Below is a small trained network, with its code and all its weights. Each question gives an input and a class and asks what happens when units are switched off, that is, made to give their printed mean instead of their output.

import numpy as np


def w(rows, s, z=0):
    codes = np.array(rows[::2]) - 128.0
    scale = np.full(codes.shape[1], s)
    scale[-1] = z or s
    return codes * scale


def norm(h):
    return h / np.sqrt((h * h).mean(-1, keepdims=True) + 1e-5)


def f(y):
    return y / 2 * (1 + np.tanh(0.7978845608 * (y + 0.044715 * y**3)))


def log_softmax(a):
    a = a - a.max(-1, keepdims=True)
    return a - np.log(np.exp(a).sum(-1, keepdims=True))


def net(x, mask):
    res = np.array(x, float).reshape(1, 6) / 4 @ E
    u = 0
    for l in range(4):
        y = f(norm(res) @ A[l][:, :-1].T + A[l][:, -1])
        res = res + np.where(mask[u : u + 6], y, B[l][:, -1]) @ B[l][:, :-1]
        u += 6
    return log_softmax(norm(res)[-1] @ U[:, :-1].T + U[:, -1])


A, B = {}, {}
E = w([
[128,130,126],'x0',
[46,135,178],'x1',
[129,126,130],'x2',
[127,130,127],'x3',
[173,254,212],'x4',
[45,142,176],'x5',
],0.0062)
A[0] = w([
[157,181,189,65],'0.n0',
[142,2,71,209],'0.n1',
[123,214,246,176],'0.n2',
[155,199,155,74],'0.n3',
[144,91,94,252],'0.n4',
[43,95,102,184],'0.n5',
],0.008,0.0028)
B[0] = w([
[146,89,92,158],'0.n0',
[49,255,101,251],'0.n1',
[109,153,21,253],'0.n2',
[178,80,100,156],'0.n3',
[148,187,161,188],'0.n4',
[153,162,234,202],'0.n5',
],0.0071,0.0051)
A[1] = w([
[51,89,127,92],'1.n0',
[10,84,186,187],'1.n1',
[54,27,140,12],'1.n2',
[212,150,47,166],'1.n3',
[24,2,148,4],'1.n4',
[165,179,83,204],'1.n5',
],0.0074,0.0011)
B[1] = w([
[201,131,197,151],'1.n0',
[254,145,171,228],'1.n1',
[172,54,183,118],'1.n2',
[117,22,150,253],'1.n3',
[206,90,159,138],'1.n4',
[55,19,104,234],'1.n5',
],0.0063,0.0037)
A[2] = w([
[178,189,120,167],'2.n0',
[87,98,70,136],'2.n1',
[145,164,64,115],'2.n2',
[70,123,142,79],'2.n3',
[85,95,108,2],'2.n4',
[11,75,131,9],'2.n5',
],0.011,0.0027)
B[2] = w([
[95,164,81,181],'2.n0',
[77,127,108,253],'2.n1',
[100,64,114,209],'2.n2',
[136,167,173,140],'2.n3',
[129,147,108,128],'2.n4',
[107,254,110,159],'2.n5',
],0.0064,0.0036)
A[3] = w([
[215,83,13,230],'3.n0',
[255,94,128,5],'3.n1',
[80,188,103,131],'3.n2',
[198,147,240,19],'3.n3',
[34,121,175,27],'3.n4',
[125,144,119,76],'3.n5',
],0.008,0.0022)
B[3] = w([
[81,55,239,252],'3.n0',
[144,208,210,133],'3.n1',
[254,107,52,219],'3.n2',
[152,127,51,185],'3.n3',
[181,143,126,144],'3.n4',
[73,220,191,124],'3.n5',
],0.0047,0.0039)
U = w([
[88,87,32,63],'0',
[129,246,109,58],'1',
[197,75,220,254],'2',
],0.013,0.00081)

Each question gives the input, the list of numbers given to net, and the class t.
The units are the neurons (one row each of A and B). Each row of codes is followed by its name. A weight is (code - 128) times the scale printed after its matrix; where a second scale follows, it is the last column's (A, B and U).
mask holds one flag per neuron, layer by layer. A switched-off neuron (its flag False) gives its mean, the last column of its row in B, instead of its output. The means were averaged over made-up inputs and are rounded, as every weight is.
A unit's drop is (log p(t) with every unit on - log p(t) with that unit switched off) / (log p(t) with every unit on - log p(t) with every unit switched off).
The circuit of an input: a set's keep is (log p(t) with only the set's units on - log p(t) with every unit switched off) / (log p(t) with every unit on - log p(t) with every unit switched off). Starting from the 12 units with the biggest drops (on a tie, the unit counted first), units are removed one at a time, each time the one whose removal leaves the highest keep (on an exact tie, the one counted first), for as long as the keep stays at least 0.8.
circuit, biggest first: the units of the circuit, biggest drop first
unit that matters most: the unit with the biggest drop
k most important neurons: the k neurons with the biggest drops, biggest first
k most important neurons of layer l: the k neurons of layer l with the biggest drops, biggest first
drop of u: that unit's drop, to one decimal
input [-4,-2,-1,2,5,-2], class 2: circuit, biggest first : [0.n1]
input [4,7,-8,2,-8,1], class 2: circuit, biggest first : [0.n2 1.n1 1.n4]
input [0,-2,-4,8,-2,6], class 1: circuit, biggest first : [1.n3 1.n5]
input [6,-2,-7,-2,1,4], class 0: 2 most important neurons : [0.n2 0.n1]
input [-1,5,-7,7,8,-2], class 0: 2 most important neurons : [0.n2 0.n1]
input [-2,2,-7,-6,0,7], class 2: 2 most important neurons : [0.n1 0.n4]
input [4,2,4,-6,-8,2], class 2: 3 most important neurons : [0.n2 0.n5 1.n1]
input [-1,-6,8,2,7,1], class 0: 2 most important neurons : [0.n2 0.n5]
input [-4,-1,0,-1,3,-6], class 2: 2 most important neurons : [0.n1 0.n2]
input [5,1,6,-8,8,-4], class 0: 2 most important neurons of layer 0 : [0.n2 0.n5]
input [0,-6,5,-7,8,-2], class 2: 2 most important neurons : [0.n1 3.n0]
input [-3,2,-8,1,2,0], class 0: drop of 0.n2 : 0.0
input [4,-8,-5,-5,-8,6], class 1: drop of 0.n5 : 0.1
input [-3,-4,-3,7,8,-8], class 2: unit that matters most : 3.n0
input [0,2,4,-5,-6,-1], class 1: drop of 0.n1 : 0.7
